Below are the code and all the weights of a small trained network. Each question names an input and a class and asks about switching units off, where a switched-off unit gives its printed mean instead of its output.

import numpy as np


def w(rows, s, z=0):
    codes = np.array(rows[::2]) - 128.0
    scale = np.full(codes.shape[1], s)
    scale[-1] = z or s
    return codes * scale


def f(y):
    return np.maximum(y, 0)


def log_softmax(a):
    a = a - a.max(-1, keepdims=True)
    return a - np.log(np.exp(a).sum(-1, keepdims=True))


def net(x, mask):
    res = np.array(x, float).reshape(1, 3) / 4 @ E
    y = f(res @ A[0][:, :-1].T + A[0][:, -1])
    res = res + np.where(mask, y, B[0][:, -1]) @ B[0][:, :-1]
    return log_softmax(res[-1] @ U[:, :-1].T + U[:, -1])


A, B = {}, {}
E = w([
[35,26,148,58,193,54,122,195,107,104,48],'x0',
[93,108,93,132,126,200,29,143,133,90,255],'x1',
[144,4,94,206,69,117,151,136,199,203,108],'x2',
],0.0093)
A[0] = w([
[49,97,141,99,228,88,128,174,80,90,115,114],'N1',
[118,142,227,33,226,136,169,92,59,125,117,129],'N2',
[201,161,147,172,84,152,140,80,94,139,139,192],'N3',
[130,174,183,136,154,167,123,90,84,35,178,144],'N4',
[124,84,5,205,61,167,108,85,147,160,206,139],'N5',
[85,93,100,190,130,159,79,131,146,107,147,79],'N6',
[131,39,134,225,95,91,199,143,199,254,70,178],'N7',
[105,147,182,29,223,60,164,200,62,89,53,254],'N8',
[35,94,125,57,209,96,138,170,97,92,86,119],'N9',
[186,145,116,186,98,51,198,147,187,200,43,150],'N10',
[74,159,210,23,196,104,149,93,86,116,70,190],'N11',
[29,52,128,78,186,133,57,235,127,76,182,201],'N12',
],0.0073,0.0052)
B[0] = w([
[79,170,107,157,186,38,75,184,159,84,50,197],'N1',
[102,89,136,66,125,91,146,146,132,176,173,198],'N2',
[137,132,137,147,53,179,153,102,108,79,116,179],'N3',
[109,155,162,109,146,143,145,176,105,91,140,189],'N4',
[197,133,85,108,141,161,125,69,93,121,174,198],'N5',
[148,119,74,65,119,98,124,102,140,145,165,156],'N6',
[108,91,241,110,48,215,183,178,131,154,144,212],'N7',
[100,134,150,45,83,2,27,108,82,78,147,252],'N8',
[69,170,140,170,134,52,113,204,110,29,43,207],'N9',
[100,42,140,92,122,145,154,155,119,197,160,188],'N10',
[97,84,94,43,95,68,97,126,112,170,158,218],'N11',
[146,68,81,122,202,113,136,253,227,147,116,224],'N12',
],0.0082,0.016)
U = w([
[109,146,206,94,111,120,138,169,101,107,115,146],'0',
[126,97,159,211,125,169,193,148,157,169,97,159],'1',
[99,140,103,138,181,66,72,145,139,95,62,7],'2',
[171,189,118,254,115,147,108,47,103,85,118,81],'3',
[176,125,47,112,210,138,131,138,158,135,131,194],'4',
[141,111,123,59,78,111,109,77,100,154,170,150],'5',
],0.0099,0.0019)

Each question gives the input, the list of numbers given to net, and the class t.
The units are the neurons (one row each of A and B). Each row of codes is followed by its name. A weight is (code - 128) times the scale printed after its matrix; where a second scale follows, it is the last column's (A, B and U).
mask holds one flag per neuron, in row order. A switched-off neuron (its flag False) gives its mean, the last column of its row in B, instead of its output. The means were averaged over made-up inputs and are rounded, as every weight is.
A unit's drop is (log p(t) with every unit on - log p(t) with that unit switched off) / (log p(t) with every unit on - log p(t) with every unit switched off).
The circuit of an input: a set's keep is (log p(t) with only the set's units on - log p(t) with every unit switched off) / (log p(t) with every unit on - log p(t) with every unit switched off). Starting from all 12 units, units are removed one at a time, each time the one whose removal leaves the highest keep (on an exact tie, the one counted first), for as long as the keep stays at least 0.8.
units of the circuit, in order: the units of the circuit, biggest drop first
unit that matters most: the unit with the biggest drop
top k neurons: the k neurons with the biggest drops, biggest first
drop of u: that unit's drop, to one decimal
input [1,3,-3], class 2: unit that matters most	N7
input [0,2,-3], class 2: top 3 neurons	N7, N10, N5
input [-1,-3,-3], class 5: units of the circuit, in order	N9, N1
input [-3,-4,-7], class 5: units of the circuit, in order	N9, N11
input [5,-5,8], class 1: top 2 neurons	N10, N11
input [5,6,4], class 4: units of the circuit, in order	N8, N12
input [-2,-5,0], class 5: top 3 neurons	N9, N12, N1
input [-6,-4,-1], class 1: top 3 neurons	N8, N11, N10
input [7,7,7], class 4: units of the circuit, in order	N8, N12
input [-1,5,1], class 4: units of the circuit, in order	N8, N7
input [1,0,2], class 1: top 2 neurons	N8, N11
input [-1,3,1], class 4: top 3 neurons	N8, N7, N11
input [-7,-8,-3], class 5: top 2 neurons	N9, N12
input [1,1,-2], class 2: units of the circuit, in order	N7
input [-6,-7,-3], class 5: drop of N6	-0.1
input [0,-1,6], class 1: drop of N3	0.0
input [3,8,6], class 4: drop of N12	0.1
